Below is a small trained network, with its code and all its weights. Each question gives an input and a class and asks what happens when units are switched off, that is, made to give their printed mean instead of their output.

import numpy as np


def w(rows, s, z=0):
    codes = np.array(rows[::2]) - 128.0
    scale = np.full(codes.shape[1], s)
    scale[-1] = z or s
    return codes * scale


def norm(h):
    return h / np.sqrt((h * h).mean(-1, keepdims=True) + 1e-5)


def f(y):
    return y / 2 * (1 + np.tanh(0.7978845608 * (y + 0.044715 * y**3)))


def log_softmax(a):
    a = a - a.max(-1, keepdims=True)
    return a - np.log(np.exp(a).sum(-1, keepdims=True))


def net(x, mask):
    res = np.array(x, float).reshape(1, 4) / 4 @ E
    u = 0
    for l in range(3):
        y = f(norm(res) @ A[l][:, :-1].T + A[l][:, -1])
        res = res + np.where(mask[u : u + 12], y, B[l][:, -1]) @ B[l][:, :-1]
        u += 12
    return log_softmax(norm(res)[-1] @ U[:, :-1].T + U[:, -1])


A, B = {}, {}
E = w([
[104,136,234,112,116,181,132,64,10,145,141],'x0',
[204,37,133,159,104,83,174,70,117,161,186],'x1',
[205,97,90,113,254,168,79,55,139,143,73],'x2',
[89,183,128,59,136,37,207,192,83,131,13],'x3',
],0.0067)
A[0] = w([
[84,162,109,210,34,100,53,39,144,32,223,29],'0.n1',
[117,200,116,119,215,154,166,122,118,158,154,229],'0.n2',
[101,124,96,92,81,48,200,185,60,231,64,15],'0.n3',
[52,224,176,135,166,151,189,51,78,136,169,51],'0.n4',
[72,109,177,52,5,100,83,186,122,72,131,212],'0.n5',
[124,116,203,202,152,163,118,104,171,149,230,168],'0.n6',
[188,86,132,202,76,62,110,165,101,194,146,114],'0.n7',
[145,98,185,128,88,129,39,91,13,107,128,122],'0.n8',
[153,96,74,129,141,127,143,253,192,129,177,3],'0.n9',
[145,193,70,113,142,137,107,185,100,90,171,7],'0.n10',
[7,122,175,90,169,252,156,178,137,35,126,136],'0.n11',
[247,94,221,95,110,46,163,131,115,238,180,110],'0.n12',
],0.0062,0.0012)
B[0] = w([
[62,77,182,110,186,60,139,99,69,89,95,230],'0.n1',
[190,13,71,110,48,107,70,57,131,136,103,162],'0.n2',
[48,35,128,137,94,120,1,139,133,59,167,253],'0.n3',
[86,155,27,22,61,116,164,119,237,191,172,205],'0.n4',
[212,121,103,177,246,74,251,42,106,126,113,237],'0.n5',
[43,152,72,116,111,74,104,199,162,72,107,249],'0.n6',
[124,233,199,129,80,146,111,206,164,148,109,186],'0.n7',
[183,147,90,24,124,171,212,138,68,133,114,225],'0.n8',
[61,221,53,74,128,173,211,69,148,162,149,202],'0.n9',
[193,149,250,113,137,172,166,162,143,221,122,139],'0.n10',
[186,179,119,163,114,139,88,222,165,48,175,218],'0.n11',
[175,118,99,57,155,92,80,230,201,136,197,229],'0.n12',
],0.0063,0.005)
A[1] = w([
[50,120,155,192,176,157,69,96,129,128,200,71],'1.n1',
[121,75,182,215,83,58,244,173,154,111,197,18],'1.n2',
[156,180,79,183,60,158,159,128,154,220,149,101],'1.n3',
[202,138,180,54,114,104,81,238,165,107,94,145],'1.n4',
[29,130,23,183,196,109,117,183,206,228,97,62],'1.n5',
[33,15,60,103,212,134,113,98,98,79,113,254],'1.n6',
[141,129,129,123,152,131,168,121,244,125,109,202],'1.n7',
[165,218,131,158,160,194,71,201,147,66,187,122],'1.n8',
[83,151,97,70,125,165,132,221,231,112,56,191],'1.n9',
[201,177,76,130,168,188,37,97,84,84,64,209],'1.n10',
[197,230,178,151,147,69,106,170,121,115,194,170],'1.n11',
[254,84,122,121,115,100,69,88,138,154,93,50],'1.n12',
],0.0062,0.002)
B[1] = w([
[46,38,101,146,85,51,132,117,74,91,154,141],'1.n1',
[138,159,164,129,168,131,210,55,151,137,29,195],'1.n2',
[61,57,141,71,53,142,121,99,66,115,222,132],'1.n3',
[120,82,179,185,173,135,70,104,202,163,164,198],'1.n4',
[166,192,147,39,88,98,127,105,117,131,112,216],'1.n5',
[58,182,95,125,94,72,116,133,119,58,126,242],'1.n6',
[123,150,119,99,104,143,108,118,59,158,122,186],'1.n7',
[181,98,168,138,193,34,72,129,114,163,135,185],'1.n8',
[129,28,187,136,147,208,118,125,49,134,229,255],'1.n9',
[155,96,102,155,99,93,172,172,165,188,72,198],'1.n10',
[180,96,236,221,199,200,163,131,85,254,74,166],'1.n11',
[118,115,147,193,147,161,180,99,131,188,75,161],'1.n12',
],0.0074,0.007)
A[2] = w([
[126,103,234,195,166,169,127,53,98,151,150,43],'2.n1',
[62,115,110,80,44,126,136,146,150,136,119,139],'2.n2',
[96,133,104,201,136,95,141,189,110,198,15,141],'2.n3',
[121,118,104,45,127,196,104,204,192,5,46,182],'2.n4',
[128,116,130,108,64,87,178,96,236,134,195,92],'2.n5',
[197,121,207,172,144,122,167,132,169,167,137,199],'2.n6',
[131,139,127,118,98,100,216,41,62,126,127,207],'2.n7',
[100,85,215,115,97,2,117,106,114,3,95,193],'2.n8',
[170,186,48,21,107,198,195,184,94,137,199,131],'2.n9',
[182,145,37,173,85,129,106,142,204,181,43,33],'2.n10',
[131,88,99,146,193,86,173,101,135,125,26,149],'2.n11',
[153,119,76,76,201,36,66,104,148,130,48,251],'2.n12',
],0.006,0.0018)
B[2] = w([
[141,112,131,97,71,135,92,131,122,178,123,154],'2.n1',
[117,97,110,114,83,133,65,128,122,142,138,173],'2.n2',
[123,127,106,118,164,96,191,110,115,129,105,152],'2.n3',
[183,133,108,141,133,93,116,110,132,95,194,169],'2.n4',
[192,127,142,123,154,155,107,172,84,148,138,165],'2.n5',
[131,92,139,148,178,165,107,147,116,139,86,182],'2.n6',
[151,188,66,92,92,124,117,175,137,133,103,195],'2.n7',
[113,91,65,205,140,168,96,86,81,80,184,254],'2.n8',
[136,155,69,68,126,136,81,146,254,203,129,216],'2.n9',
[122,151,132,86,115,121,168,125,106,146,78,152],'2.n10',
[78,171,122,143,86,148,148,103,151,91,125,179],'2.n11',
[109,138,175,164,113,154,167,166,85,104,183,217],'2.n12',
],0.0094,0.0069)
U = w([
[68,66,87,162,110,93,108,141,71,47,214,141],'0',
[155,203,92,18,90,134,113,180,187,181,191,141],'1',
[191,78,218,165,228,131,134,201,115,175,156,114],'2',
[105,172,117,156,139,138,247,123,119,120,38,155],'3',
[78,109,128,134,111,128,100,155,144,148,160,173],'4',
[69,157,217,115,72,97,29,17,178,136,35,9],'5',
[72,143,232,149,18,147,85,80,238,113,76,9],'6',
[92,162,228,150,29,142,45,30,219,115,54,1],'7',
],0.011,0.0096)

Each question gives the input, the list of numbers given to net, and the class t.
The units are the neurons (one row each of A and B). Each row of codes is followed by its name. A weight is (code - 128) times the scale printed after its matrix; where a second scale follows, it is the last column's (A, B and U).
mask holds one flag per neuron, layer by layer. A switched-off neuron (its flag False) gives its mean, the last column of its row in B, instead of its output. The means were averaged over made-up inputs and are rounded, as every weight is.
A unit's drop is (log p(t) with every unit on - log p(t) with that unit switched off) / (log p(t) with every unit on - log p(t) with every unit switched off).
The circuit of an input: a set's keep is (log p(t) with only the set's units on - log p(t) with every unit switched off) / (log p(t) with every unit on - log p(t) with every unit switched off). Starting from the 12 units with the biggest drops (on a tie, the unit counted first), units are removed one at a time, each time the one whose removal leaves the highest keep (on an exact tie, the one counted first), for as long as the keep stays at least 0.8.
circuit, biggest first: the units of the circuit, biggest drop first
k most important neurons: the k neurons with the biggest drops, biggest first
k most important neurons of layer l: the k neurons of layer l with the biggest drops, biggest first
drop of u: that unit's drop, to one decimal
input [4,-8,5,4], class 2: most important neuron -> [0.n11]
input [-6,1,7,-5], class 3: 3 most important neurons -> [0.n4, 0.n3, 1.n12]
input [6,7,-6,-3], class 2: circuit, biggest first -> [0.n12, 0.n7, 1.n11]
input [8,-1,3,8], class 0: 2 most important neurons of layer 0 -> [0.n3, 0.n9]
input [-2,-1,-6,-5], class 3: circuit, biggest first -> [0.n5, 1.n2]
input [1,-7,8,8], class 0: 2 most important neurons -> [0.n5, 1.n11]
input [6,4,-5,4], class 1: 3 most important neurons of layer 0 -> [0.n4, 0.n1, 0.n8]
input [4,0,7,7], class 0: 2 most important neurons of layer 0 -> [0.n3, 0.n5]
input [-5,6,-8,2], class 3: 3 most important neurons -> [0.n5, 1.n2, 0.n4]
input [6,1,-8,2], class 3: 3 most important neurons -> [0.n5, 1.n2, 0.n9]
input [6,-3,-1,-5], class 1: 3 most important neurons -> [0.n8, 0.n4, 0.n3]
input [-8,-3,2,8], class 0: 2 most important neurons -> [0.n3, 0.n4]
input [-7,1,-1,-4], class 1: 2 most important neurons -> [0.n9, 0.n3]
input [1,6,-8,5], class 3: circuit, biggest first -> [1.n2]
input [-7,2,7,-8], class 0: 2 most important neurons of layer 2 -> [2.n9, 2.n12]
input [8,3,5,-7], class 1: 4 most important neurons -> [0.n8, 0.n3, 1.n4, 1.n8]
input [7,-4,7,1], class 1: 3 most important neurons of layer 1 -> [1.n11, 1.n2, 1.n8]
input [1,3,8,-5], class 3: 2 most important neurons -> [0.n3, 1.n12]
input [6,-8,-5,-5], class 2: 2 most important neurons -> [0.n11, 0.n9]
input [7,2,-3,8], class 0: circuit, biggest first -> [0.n3]
input [-1,-1,7,8], class 0: 3 most important neurons -> [0.n3, 1.n6, 0.n5]
input [8,7,6,-5], class 1: 2 most important neurons -> [0.n8, 0.n11]
input [6,0,8,1], class 3: 2 most important neurons of layer 0 -> [0.n9, 0.n2]
input [7,1,-8,-7], class 3: drop of 1.n6 -> 0.1
input [-1,-8,-7,-4], class 2: drop of 0.n11 -> 1.1
input [1,6,0,2], class 2: drop of 0.n5 -> 0.0
